Here is a tiny trained network, its code and every weight. The questions are about switching its units off for an input and a target symbol, where a switched-off unit gives its printed mean instead of its output.

import numpy as np


def w(rows, s, z=0):
    codes = np.array(rows[::2]) - 128.0
    scale = np.full(codes.shape[1], s)
    scale[-1] = z or s
    return codes * scale


def softmax(a):
    e = np.exp(a - a.max(-1, keepdims=True))
    return e / e.sum(-1, keepdims=True)


def log_softmax(a):
    a = a - a.max(-1, keepdims=True)
    return a - np.log(np.exp(a).sum(-1, keepdims=True))


def net(x, mask):
    ids = ['ΔΛΣΦαγθτ'.index(c) for c in x.split()]
    T = len(ids)
    res = E[ids] + P[:T]
    u = 0
    for l in range(2):
        r = res
        for j in range(3):
            rows = slice(2 * j, 2 * j + 2)
            q, k, v = (r @ M[l][rows].T for M in (Q, K, V))
            z = softmax(np.where(np.tri(T) > 0, q @ k.T / 2**0.5, -1e9)) @ v
            o = O[l][rows]
            res = res + np.where(mask[u + j], z, o[:, -1]) @ o[:, :-1]
        u += 3
    return log_softmax(res[-1] @ U[:, :-1].T + U[:, -1])


Q, K, V, O = {}, {}, {}, {}
E = w([
[212,206,53],'Δ',
[181,63,158],'Λ',
[165,82,118],'Σ',
[184,78,228],'Φ',
[3,108,137],'α',
[58,173,239],'γ',
[80,248,137],'θ',
[100,207,162],'τ',
],0.013)
P = w([
[132,50,79],'0',
[192,123,148],'1',
[177,174,179],'2',
[106,194,188],'3',
[49,243,244],'4',
[8,212,222],'5',
[2,145,159],'6',
],0.0035)
Q[0] = w([
[255,129,48],'0.h0',
[38,67,57],'0.h0',
[224,37,197],'0.h1',
[101,210,83],'0.h1',
[33,210,121],'0.h2',
[57,195,167],'0.h2',
],0.007)
K[0] = w([
[172,55,165],'0.h0',
[25,72,115],'0.h0',
[2,148,249],'0.h1',
[167,136,36],'0.h1',
[182,121,174],'0.h2',
[147,106,210],'0.h2',
],0.0095)
V[0] = w([
[253,111,168],'0.h0',
[78,149,159],'0.h0',
[240,78,54],'0.h1',
[57,175,253],'0.h1',
[123,159,67],'0.h2',
[100,159,174],'0.h2',
],0.0072)
O[0] = w([
[254,156,53,223],'0.h0',
[120,137,212,136],'0.h0',
[54,101,103,79],'0.h1',
[205,151,210,252],'0.h1',
[181,61,107,57],'0.h2',
[155,170,110,156],'0.h2',
],0.0067,0.0049)
Q[1] = w([
[143,41,45],'1.h0',
[239,233,157],'1.h0',
[168,2,132],'1.h1',
[35,9,198],'1.h1',
[188,12,104],'1.h2',
[4,208,29],'1.h2',
],0.0057)
K[1] = w([
[203,40,128],'1.h0',
[160,243,126],'1.h0',
[144,99,214],'1.h1',
[228,17,73],'1.h1',
[74,60,255],'1.h2',
[58,217,32],'1.h2',
],0.0087)
V[1] = w([
[77,182,193],'1.h0',
[236,105,133],'1.h0',
[9,228,104],'1.h1',
[111,211,87],'1.h1',
[97,166,220],'1.h2',
[177,254,37],'1.h2',
],0.0092)
O[1] = w([
[199,106,163,251],'1.h0',
[63,249,161,191],'1.h0',
[239,85,140,2],'1.h1',
[174,50,145,99],'1.h1',
[146,155,221,208],'1.h2',
[255,145,15,162],'1.h2',
],0.0081,0.0047)
U = w([
[164,116,17,116],'Δ',
[35,120,68,168],'Λ',
[17,40,128,179],'Σ',
[26,253,186,99],'Φ',
[132,154,123,133],'α',
[194,134,141,23],'γ',
[103,25,132,254],'θ',
[109,108,142,107],'τ',
],0.0073,0.0057)

Each question gives the input, a string of symbols that net reads in full, and the target symbol t.
The units are the heads (2 rows each of Q, K, V and O). Each row of codes is followed by its name. A weight is (code - 128) times the scale printed after its matrix; where a second scale follows, it is the last column's (O and U).
mask holds one flag per head, layer by layer. A switched-off head (its flag False) gives its mean, the last column of its rows in O, instead of its output. The means were averaged over made-up inputs and are rounded, as every weight is.
A unit's drop is (log p(t) with every unit on - log p(t) with that unit switched off) / (log p(t) with every unit on - log p(t) with every unit switched off).
The circuit of an input: a set's keep is (log p(t) with only the set's units on - log p(t) with every unit switched off) / (log p(t) with every unit on - log p(t) with every unit switched off). Starting from all 6 units, units are removed one at a time, each time the one whose removal leaves the highest keep (on an exact tie, the one counted first), for as long as the keep stays at least 0.8.
circuit, biggest first: the units of the circuit, biggest drop first
most important unit: the unit with the biggest drop
heads that matter: for each layer, one digit per head in row order, 1 if its drop is at least 0.15 and else 0, layers parted by /
drop when u is switched off: that unit's drop, to one decimal
input Δ Φ θ Φ Φ, target θ: circuit, biggest first	[1.h0 0.h1 0.h2]
input Φ γ Σ Λ Λ γ Δ, target Δ: circuit, biggest first	[1.h2 0.h1]
input Λ Λ γ Φ τ Φ α, target Σ: circuit, biggest first	[1.h0 0.h0 1.h1]
input Φ Φ α, target Σ: circuit, biggest first	[1.h0 0.h0 1.h2]
input Λ Σ Λ Σ γ γ, target θ: circuit, biggest first	[1.h0 0.h0]
input Σ Λ Φ Λ θ Φ, target θ: circuit, biggest first	[1.h0 0.h1 0.h0]
input α τ Λ Δ γ Φ, target γ: circuit, biggest first	[0.h1 1.h1]
input Δ θ Φ Φ Λ τ τ, target Δ: circuit, biggest first	[1.h2]
input Σ Φ Φ γ Φ Φ Λ, target Φ: heads that matter	000 / 101
input Φ Φ γ Φ γ γ Σ, target γ: circuit, biggest first	[0.h1 1.h1 1.h0]
input Δ Δ Φ Λ γ, target Δ: heads that matter	000 / 001
input Φ Λ Λ Δ Λ Φ Σ, target Φ: heads that matter	000 / 110
input Σ γ Λ Φ θ, target θ: circuit, biggest first	[0.h1 1.h1]
input θ Φ α γ Λ, target γ: circuit, biggest first	[0.h1 1.h1]
input Σ τ Λ Φ Φ α, target θ: circuit, biggest first	[1.h0 0.h0]
input Λ θ Δ Λ γ Φ θ, target Δ: circuit, biggest first	[1.h2]
input Φ Δ Φ Φ Φ Δ, target Δ: drop when 1.h2 is switched off	0.6
input Λ θ Φ Φ Φ θ, target γ: drop when 0.h1 is switched off	-0.2
input Λ Λ θ Φ Φ γ Φ, target γ: drop when 1.h0 is switched off	0.3
input Φ Λ Φ Φ Λ, target Φ: most important unit	1.h0
